Each row comes from the steps of one path. Every step used is in the known rows, and no mark comes twice. Write the path behind each row, first mark first.
Known rows
lifis, ligad, biner, vobem, savu, pidazus, fasi: [ 32.6  12.1   0.0  -5.5  13.0   1.6  -6.7   9.2 -12.6  17.0  16.5  -7.7
  -3.4   7.3 -31.7  10.7  14.0  20.5 -20.2 -16.5  -8.9  -6.7   0.4  16.9
  -8.7  -6.7  -6.6  -6.1  -2.6  -4.0 -10.1   1.9 -11.5   1.9   2.6  -8.0
 -11.4 -11.8  -7.6  17.8  -4.9  28.4   3.5 -12.0]
vobem, savu, korip, fasi, pidazus, biner: [ -9.4  11.3  11.6  40.4  -1.5 -11.7  26.7  -9.4  22.9 -16.8  -0.9  -3.0
 -19.0   8.5  15.3  16.1  -8.2  25.6 -12.2 -18.6 -10.8   4.9   4.5  10.1
  14.0   2.1   7.5  14.7 -27.4  13.6   2.6  14.1  -2.1 -16.6   9.0  14.5
   3.1   8.0   6.8  24.9  36.5  36.7  10.4  13.4]
fasi, ligad, biner, vobem: [ -4.1   5.3   0.3  -4.1  12.0  -3.2  22.0   7.9 -17.6  -7.7  10.0  -6.9
  14.9 -14.6  -8.6  -5.2  -6.4   1.7  13.3   2.3  -9.8  -3.5  -1.9 -13.6
   1.5 -22.6   5.2  -4.9 -14.2  15.2 -50.0  -5.9   8.0 -13.7 -10.1   9.8
  12.8  -7.5 -11.7 -17.7  -3.9   5.9  17.0   9.3]
ligad, savu, pidazus, biner, korip: [ 16.7   7.5  21.0   2.0   0.1   6.6  22.9 -13.5  -2.2  -5.9  -4.3   6.2
 -11.5 -11.0 -18.3   2.4   6.1  28.4  -9.9 -33.2   3.0   1.8   3.8   7.9
  -0.9  -9.5  -3.9   2.5  -8.2 -16.8  -5.1   9.6  12.2  -4.1  -0.7  19.5
 -20.2  -1.0  -7.3   1.9   9.6  29.7   8.5  -3.8]
lifis, korip, savu, pidazus, biner, vobem, ligad, fasi: [-20.6  13.2  10.0  37.1   7.0   1.5   8.4  -7.2 -23.9  22.7 -15.9  -9.0
  -1.7  -4.9 -27.6 -21.9 -14.4  -1.7  -3.6  14.6   1.9 -11.4  -7.1 -18.8
   2.6 -13.4  10.8   9.3  -4.5  -6.2 -15.3   7.3  -5.8  42.6 -10.7 -17.8
  -2.8 -16.8 -10.6  -5.0   6.9   3.8   2.1 -14.7]
fasi, pidazus, biner, vobem, ligad, lifis, korip, savu: [ -8.3   7.5  -0.5  -1.5  14.9   8.0  19.5 -19.3 -19.0  24.0 -16.0 -21.7
   8.4  -8.5  27.5 -17.2 -14.8 -16.2 -13.7  24.1 -11.0  -5.6  -1.8 -28.2
  -2.2  -9.8  13.4   1.5  -6.3   5.7  -1.7  -3.0  11.2  30.3   0.6   5.4
 -12.5  -0.1  -1.0 -22.0   2.4  20.6  12.9 -21.3]
biner, vobem, lifis, korip, savu, ligad: [-19.6  -2.2   2.1   9.2  20.9  13.2  12.9  -8.5  -9.6  30.2   0.5 -20.6
  -5.6  -4.1  14.4 -21.3 -20.3 -20.2  -8.3   9.3  -6.9  11.4  -2.6 -42.6
  -5.5   6.4  14.3 -10.5  -5.7   1.2 -13.5  -0.2   9.3  23.6 -10.9 -11.2
 -13.8  -6.9  -2.9   1.9  14.2  12.3  14.9  -9.4]
savu, ligad, fasi, pidazus, biner, vobem, lifis: [-26.3  -9.3  22.4  70.9   2.4  -6.5  22.3  -4.8  -2.5  -6.0   8.7 -31.3
   0.7   4.1 -17.8   1.8  -1.4  -3.9   0.7   5.8 -14.1   0.5  -3.0   0.1
  -0.2  -7.7   7.5   4.8 -12.4 -17.5 -17.9   8.0  -1.1  13.5  -3.3  -0.5
  13.4 -20.3  -2.8  -5.6  18.6   1.2  24.1   6.6]
vobem, biner, pidazus, fasi, ligad, lifis, korip: [ -7.0  12.6   3.1   1.0  13.2  15.0 -12.4  -9.0  -5.1  15.6 -24.5  -5.0
  27.8  -5.4 -12.0 -17.4  -8.7   5.7 -10.3  27.3  -3.0 -13.2  -5.4   9.9
  -5.3  -5.1   6.3   5.7 -15.2  23.0  -0.9   3.8   0.1  27.0  -3.3  -0.7
   6.8  -3.8  -7.5   1.4  -9.6   9.3   3.1  -3.3]
lifis, korip, savu, ligad: [-14.4   3.7  -0.9  -5.1  22.1  13.5  10.8 -10.7  -3.8  29.0  -4.2 -13.2
  -8.7  -1.6  25.8 -23.5 -21.8 -14.9 -11.8   4.1  -2.9  13.8  -2.3 -42.4
   0.6  10.0  14.4  -9.6  -6.8  11.1  -6.5   0.0   8.5  17.3 -13.1 -12.3
 -18.3   1.3  -1.2   6.7  17.7  20.8   8.8  -9.5]
pidazus, biner, korip, fasi, ligad, lifis: [-15.4  -7.9  15.4   2.8   3.6   6.9   9.0  -8.5  12.5 -31.3 -30.5 -24.3
 -13.5  11.4  33.1   4.2  11.4  29.2   6.8  -2.6  -4.9 -12.1  -5.3   4.6
 -12.1  -8.5  -2.0 -11.9   3.9  16.0  -9.1   4.5   6.0   6.9 -10.9   1.8
  -4.6 -23.1   0.1 -23.6  12.2  22.1  16.5  -4.4]
biner, vobem, savu, pidazus, fasi: [ 35.3   7.0   2.9 -19.4   7.6  -1.4  -4.6   5.6  -6.8  -0.6  17.1  -4.8
 -13.3   6.2 -23.6  32.1  25.4  21.3 -22.8 -30.9  -6.0  -0.2   5.3  17.6
 -12.0  -4.1  -7.8  -4.0   5.2 -12.8  -4.1   2.5  -9.6   3.5   7.2 -13.0
  -8.9 -11.9  -6.7   4.7   1.1  31.4   4.3  -8.6]
fasi, pidazus, biner, vobem: [ -1.4  -0.7   8.9  10.9   2.2 -20.8  41.9  -2.2   3.4 -13.3  11.6 -10.9
  -3.5 -14.1   3.7  21.9  -1.1   3.5   0.2 -20.7 -18.6  -1.1   6.0  -4.7
   9.2 -17.6  11.7   5.6 -17.0  -2.7 -28.1   3.2   6.0 -18.6   6.5  10.6
  15.9   0.8  -1.1 -11.3  19.8  14.9  21.4  21.6]
savu, korip, fasi, pidazus, biner, ligad: [ -7.2  -0.5   2.7  12.0   1.7  -4.0  21.0   1.0  -1.5  -5.6   1.4  -6.1
 -35.4  -2.2   0.8  18.6  -4.3  21.4  -8.5  -1.1 -11.9  -5.5   5.7  -3.2
   2.7 -22.5   9.5  -4.4  -9.7   2.6 -23.2  13.9   4.3  -6.1   8.9  20.3
  -3.6   0.8   9.6   0.7  39.2  23.7  11.2   3.4]
fasi, pidazus, biner, vobem, ligad, korip: [ -5.2  22.0   9.1  73.1   6.5   7.1  11.1  -9.2 -17.1   0.7 -12.5 -18.4
  16.7  -6.1 -22.3 -35.2 -23.8  10.3  -5.0  26.0   6.2 -12.5  -9.2 -13.0
  10.4 -22.9   6.2   7.0  -8.8  -7.3 -13.0   3.7  -1.6  29.8  -4.3   2.0
  18.7  -7.4 -10.7   4.4   2.8  10.8  14.5  -6.3]
biner, korip, ligad, fasi: [ -0.7   8.6  16.4  18.9  -1.8  12.8   1.1  -7.0 -18.3 -12.7 -29.3  -2.5
 -20.8  -3.8   6.8  -6.4   2.5   8.0   2.9   6.9  17.8  -6.4  -7.1 -16.4
   5.7 -17.7   2.9  -6.9   5.7   0.4 -15.3   6.6   0.8  25.5 -21.6  -8.9
 -36.3  -4.1  -4.9 -28.4   9.6   9.1   1.7 -14.4]
korip, fasi, ligad, savu, pidazus: [ -0.8  13.9   2.8  -3.6   6.0   5.9  -7.0  -2.7  -0.9  -8.9  -3.4  -9.2
  -5.2  12.1   8.0  20.5   4.2  14.8 -16.3  -7.4   1.5   2.4   2.3  17.0
  -9.7   2.3 -11.1   2.5   5.7  16.3 -25.0  -6.5  -8.2  20.5 -14.4 -12.9
  -0.6 -15.0 -12.4   1.1   8.8  33.0  -2.1 -22.8]
korip, biner, vobem, lifis, ligad, fasi, pidazus: [-15.4   8.6  13.5  77.6   0.3 -14.4  16.0  -4.0 -16.4   5.3  -6.5 -32.8
   2.1  11.8  28.3  -5.1  -6.9  -3.4  -3.2  39.5  -3.9 -18.2  -5.8   3.4
  23.4 -17.3   7.1  -3.6 -16.2  12.1 -15.0   2.6 -14.7  21.3 -10.5  -1.0
  18.8   4.0  -2.4  -7.9  20.6  16.5   7.3 -12.4]
korip, savu, ligad, fasi, pidazus: [ -4.0  11.7  10.5  42.1   1.8 -13.5  17.4  -6.5  -3.6 -13.8  -8.2 -30.4
 -17.2  14.5  49.8   1.7  -2.9   0.5  -9.2  24.3   4.6  -0.1  -2.4 -16.6
  29.3  -4.0  11.3  -5.4  -6.2  13.6  -3.5  -2.0 -12.6   9.1 -15.4  -7.3
  12.5   7.7   0.4 -18.7  34.6  33.6   3.5 -11.7]
lifis, korip, ligad, fasi, pidazus, biner, vobem, savu: [ 12.1  14.6  14.4  55.4   2.9   4.9  15.6  -5.9 -12.1  15.3  -9.6   2.8
   2.5  -8.4 -23.0  -3.8  -5.2  -2.2 -10.4   4.2   4.2   5.2   4.0   6.6
  -5.9 -11.0   5.6  24.7 -26.2  -5.7 -15.1  -0.1   8.6  12.1   3.6  -9.4
  21.2  -4.5  -9.6  -5.0 -17.4   5.2  20.5  -4.2]
fasi, ligad, biner, vobem, savu: [ 13.9  13.7  10.1  37.2   8.9   8.1   9.9   2.1 -20.0  14.0   3.2  -0.6
  12.7  -5.2 -34.3 -16.8   0.0   3.2  -1.5   8.3   3.4   7.8   1.6   6.2
  -9.1 -10.2  -2.1  14.7 -21.8   2.8 -30.7  -8.5  14.8  -2.8  -0.6  -4.0
  33.5  -9.6 -16.9  -9.8 -32.4   6.1  22.6  -8.8]
vobem, lifis, ligad, savu, korip: [-18.6  15.5   2.9  52.7   8.0  13.7 -10.7  -6.2  -5.8  47.0  -5.3  -9.9
 -14.3   4.9 -30.3 -41.1 -15.9   6.7 -15.6  23.3  -8.4   2.3  -5.4  -4.3
 -19.8   3.1  -3.7   5.2  -8.0   1.1 -10.8   5.3   3.6  43.2  -3.7  -0.7
 -21.7 -16.7 -12.5  32.1  21.7   2.9   7.2 -15.5]
savu, ligad, biner, vobem, lifis, korip, fasi: [-30.0  12.9  11.4  29.6  13.1   7.0 -11.1   1.2 -13.4  -1.3  -8.2 -10.8
   1.4  -2.7 -11.6  -2.7 -16.6  -3.2   3.1  26.2  -3.3 -11.1 -12.5  -2.1
   8.8   0.3  10.2 -10.0 -12.9  14.1 -16.7  11.5  -5.7  17.7  -3.4  -2.8
  -6.1  -0.4   8.3  21.3  13.2  14.5   0.3 -10.2]
lifis, ligad, biner, pidazus, fasi: [ 24.3  12.1  -1.8  -6.9   9.7   2.0   4.1   3.8 -11.8  -7.4   1.6  -5.4
   7.3  -0.6 -29.7  -4.6   9.8  21.3  -8.8  -4.6 -20.3  -4.2 -12.6   1.4
  14.1  -9.8   2.2 -21.2  -5.2  15.9 -16.4   6.9   5.8  -9.7   6.5  17.1
 -12.9   4.9  -8.3  11.9  -1.4  19.6  -3.3  -5.9]
fasi, pidazus, biner, vobem, ligad, lifis: [ -4.4  -1.5  14.6  43.8   3.0  -8.0  16.2   1.5  -0.6  -1.8 -12.5 -39.7
 -11.5  12.7  -3.1 -15.8   5.2   9.4  -0.9  26.7 -12.1 -24.8  -7.0  -4.3
  -3.8 -15.4   4.4  -3.1  -2.4  -5.7 -19.0  -1.7   5.3  18.0  -4.4  -1.3
  26.0 -32.1  -1.7 -24.5  11.7   9.7  27.5  -6.4]
lifis, ligad, biner, vobem, savu, korip, fasi: [-16.6  19.8   5.4  34.6   5.2   3.3 -10.2  10.2  -9.5  17.0  -5.8  -4.3
 -31.3   2.2 -22.8  -8.8 -12.7  20.4   0.2  13.7  -3.2  -9.5  -5.2  -5.5
  -2.6   4.0   1.1  -5.1 -11.2  16.7 -22.6  10.1   0.2  11.8   2.2   1.3
 -16.5  -4.1   1.2  36.2  19.6  19.0   2.8 -11.0]
pidazus, biner, ligad, lifis: [  3.4  -3.6  16.3  14.8   5.0   2.4  11.1   1.2  -0.5  -6.4 -13.2 -31.9
 -23.1   6.7  -2.4   0.4  13.9  16.8  -2.3   5.2 -12.6 -14.3  -2.6   6.5
 -12.4 -18.9   1.4  -2.7   2.8  -7.0 -21.0   2.7  12.8   7.6  -7.8   5.1
  -2.3 -27.2   5.8 -25.4  20.6   8.9  21.3  -4.4]
lifis, ligad, fasi, pidazus, biner, vobem: [ -9.6   1.1  10.0  29.6   3.7 -19.7  38.1  -3.0  -1.9   3.4   2.2 -14.9
  -1.6 -12.9  -1.0   6.5  -7.9   2.0   2.0  -9.3 -18.1  -7.2   1.5  -5.6
  10.6 -19.6  14.0   4.6 -17.3  -0.4 -27.0   5.5   0.5  -6.9   2.1   3.7
  12.3  -1.5  -2.7  -4.8  17.0   8.1  18.0  16.0]
lifis, korip, biner, ligad, fasi: [ -9.5  13.6  12.0  32.3   5.7  10.1   1.9  -2.0 -33.2  12.3 -16.8  -2.9
  -9.4  -5.6  -8.4  -7.7  -5.6   1.3   2.0  18.3   6.3 -11.6  -8.0  -6.0
   3.8 -26.6   5.4  -2.3  -7.3   3.5 -26.9  10.7   0.1  35.5 -16.7  -7.8
 -12.8  -5.4  -3.1 -13.4  17.5  -0.2  -4.5 -15.6]
pidazus, fasi, ligad, biner, vobem, savu: [ 22.7  11.6   7.2  25.7  10.0   9.1   8.5   2.3 -19.4  11.0   4.7   0.6
  11.1  -4.0 -35.3 -11.1   5.0   8.1  -4.2   1.7   0.4   7.4   0.3   6.9
 -11.2 -12.6  -2.7   7.9 -17.8   0.6 -25.4  -5.9  11.4  -4.4   3.8  -4.3
  27.1 -10.7 -16.2 -10.4 -32.1   9.2  20.6  -9.2]
korip, ligad, savu, pidazus, biner, vobem: [  5.3   2.8   5.2  -2.2   4.2  -5.1  30.3   2.1  -0.3  -3.1   8.2  -4.6
  -9.2 -14.4 -12.6  23.4  -2.7   3.6  -3.8 -31.5 -15.7   0.5   5.5  -6.2
 -10.5 -15.1   3.2   7.2  -7.8  -4.8 -43.0  -0.5   8.5  -2.0  -3.4   2.3
  -9.9 -15.6  -7.4  -7.2  13.7   9.7  18.4  11.1]

Write each row's path
[ -0.9  -0.6  -0.4  -6.7  12.1   4.4  21.4   1.9 -19.6   6.3   0.6  -3.8
  10.3 -14.9  13.2  11.8  -3.4  -2.7   6.6  -7.0 -15.2 -14.5  -2.5 -12.0
 -15.0 -25.9   2.3 -12.2 -14.6  10.4 -38.8   3.0   8.4  17.8  -4.2   2.4
  -5.3 -11.8  -8.4 -13.1   5.2   2.0  13.6   5.7]  pidazus, fasi, ligad, lifis, korip, biner, vobem
[ -6.0   3.7  11.2  16.0   3.3 -17.5  31.5  -0.6   1.9 -14.1  -1.2 -15.7
  -4.9 -13.1   7.8  22.1  -3.0   4.1   1.9  -7.6 -17.9 -11.2   1.2  -0.9
   6.9 -16.4  12.8   3.2 -16.6   1.3 -24.1   5.4   2.4  -6.2   4.9   8.1
  11.7  -3.5   3.9  -7.3  22.3  14.6  17.5  15.7]  ligad, lifis, korip, fasi, pidazus, biner, vobem
[ 34.4  16.5  -3.5  -2.2   4.2  11.3  -0.9   8.9 -10.4 -14.5   1.3   5.0
 -10.0   0.9 -33.2   2.7  11.9  27.2 -12.0  -9.3 -11.9   2.5  -7.9  -5.1
   1.3  -6.7  -3.0 -13.4  -7.4  12.7 -19.1   5.9  10.0  -2.6   5.4  18.2
 -24.6  -2.0 -11.0  12.1   3.4  20.2  -0.6  -5.4]  vobem, savu, korip, ligad, biner, pidazus, fasi
[ 15.2   7.5   2.5  24.4   6.6  12.2   5.2  -3.4 -16.1  -4.9  -3.7 -10.4
  10.3   1.7 -19.9  -0.3   6.1  19.5  -9.7  -5.3 -18.8  -6.9 -13.8   1.5
   3.3 -12.6  -3.4 -22.1  -3.9   8.2 -13.7  12.3   7.2  17.8   6.4  14.9
 -20.5  -0.9 -10.6  15.2   2.1  13.5  -1.3 -10.8]  vobem, lifis, ligad, korip, biner, pidazus, fasi
[ -3.5  -0.2  25.6  47.1  -1.5   0.5  27.0 -18.5  -5.3  -0.5 -13.1  -8.3
  -4.3  -5.6  -5.3 -14.5  -1.0  22.0  -4.1  -2.3   1.3  -7.3  -1.4   5.7
  13.0 -16.0   5.4  -2.2 -15.9 -14.2   7.4  15.8   4.4   0.6   2.2  22.2
  -8.2   6.5  -1.9   0.0  10.3  23.1  13.0  -2.8]  vobem, lifis, ligad, fasi, pidazus, biner, korip
[-44.5  -7.0  -0.3  -2.5  11.2   8.5   3.8 -11.3   5.7 -15.8 -13.8   2.1
  12.7  -1.3  20.2  18.1 -12.4  11.2   0.8  -6.4  -6.3  -1.0   1.9   6.0
 -12.0  -5.2   4.8  -0.3 -11.0  27.4 -15.2  10.0  -7.7  15.1  -1.9  -5.0
   1.9  -6.3  -4.3   8.8   3.6  20.1   6.2   3.1]  savu, pidazus, biner, vobem, lifis, korip, fasi, ligad
[-14.6  -2.3  10.2  17.6   3.5   6.4  -2.3   2.2   5.0 -15.0 -24.2 -26.8
 -20.8  12.8  19.5   2.3  10.9  22.6   4.9  10.5  -4.1 -11.4  -2.7   1.6
 -24.0  -4.1  -4.7  -5.3   3.6  14.9 -19.3  -1.7   4.8  21.8 -10.2  -9.3
   4.9 -31.7  -5.4 -17.8   9.9  13.4  19.0  -8.0]  biner, vobem, savu, korip, fasi, ligad, lifis
[-23.0  -9.1  19.3  62.7  -0.4  -2.2  19.9  -6.2  -6.6 -12.2   3.2 -26.8
   2.3   1.7 -11.9   8.6   0.5  -5.7   0.4   8.8 -12.2  -3.0  -2.2   1.8
  -3.1 -14.5   5.4   5.6  -9.7 -14.2 -21.3   6.8   0.4  16.4  -2.4   3.9
   1.2 -17.6  -2.0 -16.3  11.9   0.3  24.2   2.9]  korip, ligad, fasi, pidazus, biner, vobem, lifis
[ -0.2   3.2  12.8  47.7   8.7  -1.5  20.8   3.9   9.5   8.6   2.5 -14.3
 -25.6   7.3  -1.2  -3.4 -10.1   6.7  -5.9  -5.9  -2.5  10.5   0.7 -15.8
   2.0   7.2   9.4  -1.7 -19.0   2.4 -20.1   1.9   5.7  -6.6  -2.7 -13.8
  25.7 -10.8  -2.3  13.6  14.5  19.5  22.2   3.0]  korip, fasi, pidazus, biner, vobem, savu, ligad
[ -2.4  23.1   2.7  32.0   0.4   7.9   5.4   9.5 -11.6 -22.1  -8.7   3.6
   4.1  -1.8 -30.4 -12.8  -5.3  25.0   4.2  11.7  -7.6   4.6  -7.8  -3.6
  11.7   2.1  -1.5   1.4 -22.9  36.5 -41.9   0.1  20.7  -3.9  -5.5  27.2
  10.2   3.1 -18.7  20.4  -0.9  14.6  -1.0  -4.6]  vobem, savu, korip, fasi, ligad, biner, pidazus
[ 22.3   3.7  -0.7 -23.6  13.8   9.9  -3.2  -2.1 -18.0  12.2  12.0 -16.8
  -4.8   7.6  -8.7   7.4  12.9  18.7 -20.5 -13.2 -10.6  -7.0  -2.0   0.5
  -6.6  -7.3  -6.0 -20.5   9.6  -6.0   0.9   5.4  -9.0   9.9   0.2   7.0
 -43.3  -6.9  -3.8   5.9   4.7  37.6  -0.3 -23.4]  vobem, lifis, ligad, biner, korip, savu, pidazus, fasi
[-20.1   6.7  14.3  51.9   6.1  -5.1  31.1 -19.4  12.0  -4.1  -6.7 -15.0
   2.9   5.8  23.0  -3.9 -17.4   3.8 -11.8  -4.6 -10.5   7.5  -1.1  -4.4
  17.0  -2.0  15.3  15.0 -26.5   6.9   8.0  12.2  -5.6   3.9  -5.0   6.0
  -2.1   3.3   3.4  10.4  32.8  24.9   9.4   8.0]  vobem, lifis, korip, savu, ligad, fasi, pidazus, biner
[ 26.6   6.8  -1.7 -17.1  10.7  11.6 -11.1  -0.4 -12.1   1.1   5.8  -7.4
  -1.9   3.0 -16.8  24.7  14.3   7.5 -24.1 -11.1  -8.9  -4.1  -2.7  11.0
 -17.7 -11.8  -6.3 -11.4   9.8  -9.1 -10.1   2.3 -11.9  26.4   1.1  -9.9
 -27.7 -17.8  -6.7  -3.0   3.1  22.3   0.9 -18.0]  biner, vobem, lifis, korip, ligad, savu, pidazus, fasi
[ 27.8  11.9  -4.8 -15.6  12.6   8.5  -2.9   0.6 -16.3  13.3   8.4  -1.3
   0.3   3.0 -19.3  15.0   7.5  12.0 -22.1 -12.4 -10.7  -9.8  -4.9   5.8
 -12.9 -14.8  -6.1 -13.9   2.2  -3.2 -14.3   4.4  -9.8  26.1   3.3  -7.9
 -15.7 -16.5  -9.9   5.6   4.9  25.0  -2.4 -18.7]  lifis, korip, biner, vobem, ligad, savu, pidazus, fasi
[  9.6  15.6   6.0  23.0   7.2  12.6  10.9 -14.8 -13.7   6.5 -19.4  -5.2
  -3.0  -5.6  -8.6  -5.1  -8.9   2.0 -15.7  22.6  -7.1   2.4  -8.2   7.3
   0.6 -23.9   5.3  -3.7  -5.2   5.3 -23.2   2.0   9.5  16.8   5.7   7.2
  10.9  -3.6  -2.0 -19.7   4.3  14.6   5.3 -27.2]  lifis, korip, fasi, pidazus, biner, ligad, savu
[-25.4 -10.1  19.0  60.4   4.1  -2.8  26.4  -8.8  -7.0  -1.7   6.8 -34.4
  -0.5   2.6  -6.9   1.0  -3.2  -8.1  -0.9   6.1 -15.6   3.5  -2.5 -10.8
  -1.9  -7.3   8.4   1.9  -7.8 -16.3 -16.9   5.7   2.7  16.9  -2.6   1.9
   3.6 -18.6  -3.1 -13.5  16.8   4.6  24.1  -0.6]  korip, savu, ligad, fasi, pidazus, biner, vobem, lifis
[-28.9  14.0  14.3  57.1   7.8   7.9  -2.9  -8.0  -9.6  -2.4 -21.4 -22.7
   0.7  -2.3 -10.1 -10.8 -20.0  14.1   3.1  15.0  -4.2 -14.7 -14.2   1.0
   8.5  -8.6   5.6  -9.3  -0.7   8.8 -13.0  14.2  -5.2  22.1  -1.2  -1.0
 -15.1  -1.7   4.6  23.7  10.6  14.1   4.2 -12.4]  pidazus, biner, vobem, lifis, ligad, korip, fasi
[ 19.9  11.1   7.8  40.8   7.3  16.7  12.4  -3.7 -22.1  13.1  -2.2   1.6
  10.1  -5.2 -18.1  -4.7   0.6   8.6  -5.0  -5.9   3.2   4.9   0.5   2.9
 -18.3 -16.4  -6.8   6.0 -16.3  -1.1 -24.6  -1.8  13.5  16.4   3.1  -7.2
  18.0 -11.4 -18.4  -7.5 -26.5   7.0  19.7 -11.4]  pidazus, fasi, ligad, korip, biner, vobem, savu
[ -5.7  20.2   4.1  52.7   0.2 -14.5   4.9   8.4  -6.4  -1.8   0.0 -20.2
 -21.7  10.7  19.5   3.5  -9.6  14.8  -6.5  35.3  -3.3 -15.1  -1.2   0.9
  20.8  -4.7   5.6  -5.5 -19.1  23.3 -16.7   2.2 -11.5  -0.2   2.2  11.4
  14.7  10.7   4.1  17.6  28.3  35.3   5.7 -10.0]  lifis, ligad, biner, vobem, savu, korip, fasi, pidazus
[ 29.5   9.5   3.6   8.5   7.8  11.9   5.1   2.5  -8.4  -4.8  -5.8  -3.4
  -3.5   3.9 -14.2   6.3  12.4  18.8 -12.3 -11.7 -15.5  -2.4 -10.4  -1.5
  -2.9  -4.2  -1.9 -17.8 -10.6   9.9 -12.6   8.4  11.9  13.1   4.5   6.0
  -9.9  -7.3  -9.5  11.1   4.1  16.5   0.7  -8.0]  vobem, savu, ligad, lifis, korip, biner, pidazus, fasi
[-22.6  13.3  10.6  14.0   8.3   0.2  -8.1   0.7  -4.3  -2.7 -18.8 -11.8
 -11.1  -0.2  -6.3   9.7  -8.9   9.7  -2.8  12.9  -5.8 -23.2  -7.8   5.7
   0.6  -1.9   7.6  -2.8  -6.2  11.2 -12.0  11.6  -6.8  24.9  -0.4  -7.3
  -6.3 -10.2   8.8  17.8  18.1  21.1   0.6  -9.9]  savu, pidazus, biner, vobem, ligad, lifis, korip, fasi
[  7.7  11.3  17.2  66.8   3.5  -3.0  19.9  -5.8 -10.5  27.0  -5.1  -7.5
   1.8  -3.4 -30.4 -13.3  -3.2   3.0  -8.9   3.8  -2.3   3.5   2.7  11.7
  -2.4  -8.7   4.7  21.1 -24.1  -7.6 -14.3   0.2   8.2   5.5   6.5 -10.3
  32.2  -6.0 -11.0   1.3 -18.6   5.7  22.4  -5.8]  lifis, ligad, fasi, pidazus, biner, vobem, savu
